K_616: [ 94 126  88 100  88  88 115 115  90]
K_501: [ 55  78 111 136 149 111 111 127 111]
K_778: [114 100  88  90  88  88 115 126  94]
again K_501:  | [111]
again K_778:  | [88]
order: [ 94  88 100 114 126 115  88  88  90] | K_778

K_712: [ 92 144 144  92]
K_769: [153  71  71 126]
K_130: [ 92  92 144 145]
again K_769:  | [71]
again K_130:  | [92]
[153  71  71 126] | K_769
order: [ 92  92 144 144] | K_712

K_154: [ 78 120  88 141  88 143 156 149  80  78 127  81]
K_833: [127  87 139  86 126 145  93  87  99 138 127 133]
K_717: [127 107 117 110 127 122 117 109 107 116 113 114]
K_617: [126  87  99  86 145 127 138 127  93 138  87 134]
K_241: [128 141  81 150 127  83 157 145 120  81  90  83]
K_462: [127  52 182  46 126 190  51  51  86 179 154 168]
K_87: [128 119 105 124 127 109 131 121 112 104 105 104]
K_985: [127  96 129  97 126 134 104  97 103 127 120 124]
K_93: [128  97 128  98 126 134 105  98 102 127 119 123]
K_7: [127  65 144  60 126 174  66  64  91 164 144 144]
K_692: [ 99 126 133  86 138 127  93 145 138 127  87  87]
again K_7:  | [144]
order: [ 86  87  87  93  99 126 127 127 133 138 139 145] | K_833
[128 119 105 124 127 109 131 121 112 104 105 104] | K_87
order: [ 86  87  87  93  99 126 127 127 134 138 138 145] | K_617
order: [ 87  99 126 133  86 138 127  93 145 138 127  87] | K_692

K_305: [150 121 137 122 118 133 123 125 132 134 111 139 159 130 125 136 125 127
 146 130 166 127 131 128 136 118 133 126 141 123 139 148 144  95 145 131
 107 134 151]
K_62: [156 118 115 122 121 100 134 133 120 108 140 106 111 125 127 152  91 142
 113 145 118 150 120 141 164 114 121 141 141 117 127 137 130 121 164 146
 122 141 133]
K_224: [ 75 164 146  95 100  57 126 151 106  92 147  96  95 148 151 135 191 155
 127  81 115 108 147 170  93 131 148 179 114 141  97 115 143 106 126 123
 177 157 119]
K_988: [153  91 147 106 107 117 126 157  86 138  91 142 193  95 139 141  88 110
 142 129 215 150 104 124 104 120 133 147  82 133 110 183 185  83 137 203
 100 157 101]
K_132: [168  48 127  81  61 108 118 127 102 149 147 116 110 131 124 120 100 121
 129 142 189  91  93 129 133 108 121 184 102 105 127 184 101 103 162 148
  99 116 150]
K_293: [107  82 134  76  75 104  84 111 116 152 114 125 145 151 196 177  96 127
 101 142 132 141  96 136 111 114 127 153  97 123 132 148 144 149 125 186
  69 138 100]
K_716: [ 93 148 170 147 146 191  95 115 151 147  81 179 151 148 126 108 177  92
 164 106 141 115 155 126  96 119 123  75 157 114 135 100 131  97  57 106
  95 127 142]
[156 118 115 122 121 100 134 133 120 108 140 106 111 125 127 152  91 142
 113 145 118 150 120 141 164 114 121 141 141 117 127 137 130 121 164 146
 122 141 133] | K_62
order: [ 75 177 135 141 127 126 106 131 115  57 151  93 164 179 114  96 123 147
 157 146  95  92 108 151 155  97 148 142 147  95 170 191 106 100  81 126
 119 148 115] | K_716

K_335: [117 152  66 150 152 117 152  67  60 152]
K_710: [ 55  66 152  60 152 150 152 118 152  67]
K_856: [134 128 168  88 174 129 143 172 167 143]
again K_856:  | [143]
again K_710:  | [152]
order: [152 117 152  66 150 152 117 152  67  60] | K_335
[ 55  66 152  60 152 150 152 118 152  67] | K_710
[117 152  66 150 152 117 152  67  60 152] | K_335

K_640: [148 124 148 137 128 126 148 143 107 131 123 138 115  94 128 114 148 163
 116 110 134 134]
K_300: [127 194 135 134 113 133 108 141 152 139 131 131 134 135  78 166  96 133
 118 131 131 145]
K_187: [138 126 142 115 132 122 138 142 135 109 113 114 130 135 133 154 139 171
 128 126 138 114]
K_978: [131 141 133 109 140 134 104 136 128 110 167 122 137 107 115 121 107 111
 111 137  91 111]
K_464: [119 134 119 117 134 131 117 146 121 107 142 138 141 123 133 141 142  97
 100 118  86 127]
K_620: [120 119 109 125 134 128 125 128 113 127 107 113 117 133 137 121  81 146
  99 121 120 117]
K_121: [143 146 123 127 128 132 118 140 114 137 121 146 129 134 130 127 154 119
 141 115 127 160]
K_841: [119 134 119 117 134 131 117 146 121 121 142 138 141 123 133 141 142  97
 100 118  86 127]
K_118: [133 133 194 135 139 134 131 131 127 113 108 118 142  78 131 131 166  96
 152 134 145 135]
[143 146 123 127 128 132 118 140 114 137 121 146 129 134 130 127 154 119
 141 115 127 160] | K_121
order: [ 78  96 108 113 118 127 131 131 131 131 133 133 134 134 135 135 139 142
 145 152 166 194] | K_118
order: [ 81  99 107 109 113 113 117 117 119 120 120 121 121 125 125 127 128 128
 133 134 137 146] | K_620
[119 134 119 117 134 131 117 146 121 121 142 138 141 123 133 141 142  97
 100 118  86 127] | K_841
[138 126 142 115 132 122 138 142 135 109 113 114 130 135 133 154 139 171
 128 126 138 114] | K_187
order: [135 133 133 194 135 139 134 131 131 127 113 108 118 142  78 131 131 166
  96 152 134 145] | K_118

K_186: [127  77 118  96 150 150 121 152 158 138 128 143 159 100  77  95  77 135
 133 116 111 134 139 128 169]
K_962: [116 171 102  92 173 136 114 176 148 119 119 148 148 102 148  90 116 125
 137 119 113 121 152 148 170]
K_427: [151 162 105 105 169 145 129 160 139 130 153 135 154  75  71  97 140 142
 141 115 106 124 145 117 178]
K_457: [ 92 170 113 102 102 121 148 148 125 119 147 116 114 119 148 152 176 119
 173 148 137 171  90 136 116]
[ 92 170 113 102 102 121 148 148 125 119 147 116 114 119 148 152 176 119
 173 148 137 171  90 136 116] | K_457
order: [116 102 148 125 119 152 121  92 176 148 171 148 148 113 136 137  90 114
 170 173 119 102 148 116 119] | K_962

K_739: [116 113 115 118 158 106 154 106 121  98 112 158 151  80 121 126 148 105
 118 128 140  99 114 145 115 121 137 127 141  92 140 121  80 168 135 118
  75 123 113  97 115 144 163 145 129 168 106 135 159 104  87 124 127 120
  68 151  51  82 176  88 160  41]
K_935: [143 143 130 129 114 145 114 168 124 168 158  97 107 145 139 138 110 154
 127 144 116 145 133 117 130 119 129 147 122 150 115 146 166 102 132 128
 168 134 134 161 153 125 100 112 118 104 149 129  92 135 146 147 118 139
 167 123 166 149  88 173  96 205]
K_16: [133 124 125 132 132 122 114 125 147 144 147 103 105 145 121 138 107 130
 126 138 136 117 134 116 135 119 125 119 121 139 107 138 150 119 127 118
 144 128 128 136 138 134 113 128 134 114 131 134 125 142 146 108 130 140
 164 117 171 141 101 138 106 158]
K_971: [112 112 112 114 154 107 156 111 113  95 121 144 149  73 118 124 145 104
 116 132 133  98 116 148 113 122 128 145 145  89 145 126  84 172 133 121
  69 131 111 105 113 145 165 137 118 170 117 138 154 105  81 135 119 119
  66 155  46  76 176  93 162  44]
K_270: [142 122 131 129 149 109 134  97 153 100 115 151 135 143 118 123 142 116
 123 111 141 124 127 130 132 134 134  94 123 111 121 102  97 145 119 123
 115 110 131 105 124 117 127 150 138 140 102 135 148 117 125 109 130 128
 115 133 126 127 149  76 144  73]
K_446: [112 112 112 114 156 106 156 108 113  95 117 150 150  73 119 126 146 104
 116 131 136  98 114 148 113 121 133 137 145  89 145 124  82 172 135 118
  69 128 111 102 113 145 165 141 122 170 112 138 157 104  81 131 123 119
  66 155  46  76 176  92 162  42]
K_333: [133 112 134 126 158 106 146 100 148 100 111 160 146 128 125 122 151 120
 122 111 142 118 123 129 131 132 139  94 118 106 131 106  85 154 121 124
 101 110 132  96 121 128 136 149 138 154 101 130 156 111 119 108 130 125
  93 134  98 113 158  76 150  47]
K_81: [135 133 160 128 121  98 120 155 121 132 159 111 124  86 112 151 104 139
 124 116 154 106 106 124 141  41 111 115  77 102 125 161 120 124 130 106
 114 164  82  67  96  95 122 151 115 138 122 171 101 119 147 123 140  80
 100 151 138 103 110 142 130 158]
K_641: [124 112 126 124 158 106 151 104 133 102 111 160 151 101 124 122 151 111
 121 120 142 106 114 138 123 124 139 110 128  98 135 116  80 161 132 120
  86 115 121  96 119 140 154 147 138 164 101 130 159 106 103 115 130 122
  77 141  67  95 171  82 155  41]
K_607: [115 124 124 151 114 106 106 100 132 141 106 164  41 159 104  77 154  80
 120 171 121 151 138 160 138  67 147 122 103 155 140  96 111  82 112 133
  98  95 161  86 124 110 124 101 151 135 111 121 120 128 116 115 102 139
 126 123 158 142 122 119 130 130]
K_252: [143 123 130 129 147 110  99  97 153 100 115 149 133 145 118 125 141 116
 123 111 141 124 127 130 132 134 132  95 124 112 119 102  99 143 119 122
 117 111 131 106 125 117 127 150 137 138 103 136 148 118 126 109 130 129
  99 133 129 128 148  77 144  77]
K_883: [142 137 122 127 122 135 115 157 134 163 157  96 105 145 132 138 106 146
 124 144 125 130 132 114 135 119 132 131 118 143 107 145 163 110 128 122
 158 130 134 156 150 133 101 115 128 108 145 134 100 142 145 127 118 140
 161 117 171 142  91 157  95 195]
[142 137 122 127 122 135 115 157 134 163 157  96 105 145 132 138 106 146
 124 144 125 130 132 114 135 119 132 131 118 143 107 145 163 110 128 122
 158 130 134 156 150 133 101 115 128 108 145 134 100 142 145 127 118 140
 161 117 171 142  91 157  95 195] | K_883
order: [154 124  41 124  82 141 101 132 114 103 101 115  98 142 124 106 139 138
 124 130 130  86 120 151 151 151 126  67 159 121 158 104 122 140 155 128
 121 133 116 112 164 160 110 161  95 111 138 122 115 111 147 106 119  96
 123 135 106 171 102  80  77 120] | K_641
order: [116 115 102 139 126 123 158 142 122 119 130 130 115 124 124 151 114 106
 106 100 132 141 106 164  41 159 104  77 154  80 120 171 121 151 138 160
 138  67 147 122 103 155 140  96 111  82 112 133  98  95 161  86 124 110
 124 101 151 135 111 121 120 128] | K_607

K_521: [128 124 129 116 124 121 131 129 128 119 110 128 130 140 121 142 133 139
 124 130 123 148 123 133 134 133 131 130 140 128 125 124 122 126]
K_889: [104 135 119 159 155 153 115 137 135 128 167 128 110 100 129 102 129 100
 145 138 143  93 132 107 126 122 120 115 104 108 131 132 153 126]
K_830: [123 133 124 131 127 124 127 124 132 123 130 131 125 131 121 126 131 128
 129 126 125 133 133 132 131 122 126 124 137 119 134 128 132 130]
K_237: [ 84 136 152 156 173 129 121 136 143 151 142 159 130 132 123  69 123 135
 144 147 136 133 105  86 129 135 125 102 123 151 135 133 134 124]
K_133: [144 126  96  96 114 162 149 141 113 106 133  96 121 109 133 195 157 118
 147 156 138 101 120 170 121 146 129 149 103  86 130  94 124 135]
K_102: [157 146 141 133 124 114 156 118 195 121 138 149 126 133  96 162 109  86
 120 129 103 149 113 121 170 135 147 107  96 144  96  94 101 130]
K_741: [122 126 140 138 135 115 120 128 135 134 124 131 127 135 128 106 119 129
 124 120 128 138 134 131 128 121 131 122 136 143 124 128 124 125]
K_785: [143 134 120 119 135 128 129 131 135 136 122 131 138 135 124 131 128 124
 125 128 120 124 126 138 134 124 106 128 140 121 127 116 128 122]
[144 126  96  96 114 162 149 141 113 106 133  96 121 109 133 195 157 118
 147 156 138 101 120 170 121 146 129 149 103  86 130  94 124 135] | K_133
order: [122 126 128 124 129 116 124 121 131 129 128 119 110 128 130 140 121 142
 133 139 124 130 123 148 123 133 134 133 131 130 140 128 125 124] | K_521
[122 126 140 138 135 115 120 128 135 134 124 131 127 135 128 106 119 129
 124 120 128 138 134 131 128 121 131 122 136 143 124 128 124 125] | K_741
order: [126  96  86 170 106 124 157 121  96 109 133 121 141 149 156 133 138 130
 146 101 120 147  96 114 129  94 144 195 135 149 113 103 118 162] | K_133
order: [110 116 119 121 121 122 123 123 124 124 124 124 125 126 128 128 128 128
 129 129 130 130 130 131 131 133 133 133 134 139 140 140 142 148] | K_521
order: [125 124 128 124 143 136 122 131 121 128 131 134 138 128 120 124 129 119
 106 128 135 127 131 124 134 135 128 120 115 135 138 140 126 122] | K_741

K_853: [207 126 129 157 129 131]
K_886: [ 93 166 186 160 143 108]
K_312: [186 165 108 143 160  93]
K_405: [ 93 166 186 155 163 103]
K_192: [ 93 166 186 130 143  93]
again K_192:  | [93]
order: [ 93 108 143 160 165 186] | K_312
order: [108 143 160 186 166  93] | K_886

K_689: [123  83 122 114 133  90 158 112 161]
K_348: [158 133  90 161  83 123 123 114 112]
K_568: [107 129  64 157 140 147  92 106  79]
order: [123 114 112 158 133  90 161  83 123] | K_348
order: [112 114 123 123  83 161  90 133 158] | K_348
again K_348:  | [123]

K_895: [142 170 151 142 158 142 108 132 115 111 133 156 103 100 131 114 151 140
 137 154 143 121  94 116 118 173 103 114 113 104 130 103 114 117 128 175
 145 110  92 106 137 136 129 138 110 130 140  86 112 137 129 162 148 122
 103 149 119 108 143 150 140 140 120]
K_540: [103 116 135 103 112 118 101 104 155  98 146 112 127 151 156 122 139 109
 112 134 165  82 110 144 142 144 160  87 106 136 152 106 139 105 156 124
 104 101 142 132 136 139 160 106 129 114 130 137 142 155 134 134 141 123
 121 129 104 118 104 143 104  75 112]
K_753: [102 124 112 138 120 119 101 118 124 125 160 134 143 156 128 125 136 138
 136 145 127 120 138 129 112 153 136 135 138 160 122 101 129 128 106 119
 120 118 151 118 183 143 120 122 130 125 120 125 110 185 100 138 182 151
 133 101 152 126 105 139 102 123 133]
K_207: [150 136 111 111 143 124 159 125  98 153 116 110 138 131 120 107 103 133
  96 109 124 111 134 125 144  96 154 136 143 121 137 128 143 149 143 135
 143  94 122 157  84 154 124 108 120 131 106 109 150  99 155 133  82  99
 122 131 108 161 120 125 149 108 131]
K_896: [152  96 155 118 135 127 154 125 123 145 143 123 143 143 160 118 109 134
 137 122 132 135 115 144 115 100 103 140 123 129 131 140 127 140  96 126
 143 102 115 119 129 143 111 155 134 152 132 146 136 120 114 111 138 130
 111 131 136 163 145 174 133 212 160]
[102 124 112 138 120 119 101 118 124 125 160 134 143 156 128 125 136 138
 136 145 127 120 138 129 112 153 136 135 138 160 122 101 129 128 106 119
 120 118 151 118 183 143 120 122 130 125 120 125 110 185 100 138 182 151
 133 101 152 126 105 139 102 123 133] | K_753
[152  96 155 118 135 127 154 125 123 145 143 123 143 143 160 118 109 134
 137 122 132 135 115 144 115 100 103 140 123 129 131 140 127 140  96 126
 143 102 115 119 129 143 111 155 134 152 132 146 136 120 114 111 138 130
 111 131 136 163 145 174 133 212 160] | K_896
[142 170 151 142 158 142 108 132 115 111 133 156 103 100 131 114 151 140
 137 154 143 121  94 116 118 173 103 114 113 104 130 103 114 117 128 175
 145 110  92 106 137 136 129 138 110 130 140  86 112 137 129 162 148 122
 103 149 119 108 143 150 140 140 120] | K_895
[150 136 111 111 143 124 159 125  98 153 116 110 138 131 120 107 103 133
  96 109 124 111 134 125 144  96 154 136 143 121 137 128 143 149 143 135
 143  94 122 157  84 154 124 108 120 131 106 109 150  99 155 133  82  99
 122 131 108 161 120 125 149 108 131] | K_207
[103 116 135 103 112 118 101 104 155  98 146 112 127 151 156 122 139 109
 112 134 165  82 110 144 142 144 160  87 106 136 152 106 139 105 156 124
 104 101 142 132 136 139 160 106 129 114 130 137 142 155 134 134 141 123
 121 129 104 118 104 143 104  75 112] | K_540

K_120: [127  87 150 136 116  84  92  86  86 121]
K_43: [126  82 155 140 117  79  88  82  81 121]
K_91: [127  59 176 158 125  59  75  64  63 122]
K_344: [127  90 145 132 115  87  94  89  88 120]
K_643: [127 124 115 114 105 114 114 115 116 114]
order: [ 87  88  89  90  94 115 120 127 132 145] | K_344
again K_91:  | [59]

K_97: [146 106 148  96  96  96 166 178  96 141]
K_500: [197 121 160  88 142 112  57  94  77 153]
K_610: [111 125 108 128 123 135 120 125 133 112]
K_412: [ 78 105 127  89 151  94  96 108 114 130]
K_829: [104 119 121 115 156 120  96 144 126 118]
K_858: [ 66  99 128  95 128 100  94 154 129 133]
K_27: [127 125 136 144 139 128 111 141 122 137]
K_604: [158  95 145 142  71 147 142 134 132 146]
K_25: [103 129  97 133 129 129 174 129 129 129]
K_547: [188 131 156 108 115 108 120 132 151 155]
again K_25:  | [129]
again K_604:  | [142]
again K_610:  | [125]
again K_97:  | [96]
again K_547:  | [108]
again K_858:  | [128]
order: [153  77  94  57 112 142  88 160 121 197] | K_500

K_197: [105 215 132 169  77  86]
K_459: [137  95  58 118 128 135]
K_307: [105 215 132  42  45  72]
K_259: [105 215  45  42  45  72]
K_94: [168 129 150 129 111 110]
order: [ 77  86 105 132 169 215] | K_197
again K_259:  | [45]
order: [110 111 129 129 150 168] | K_94

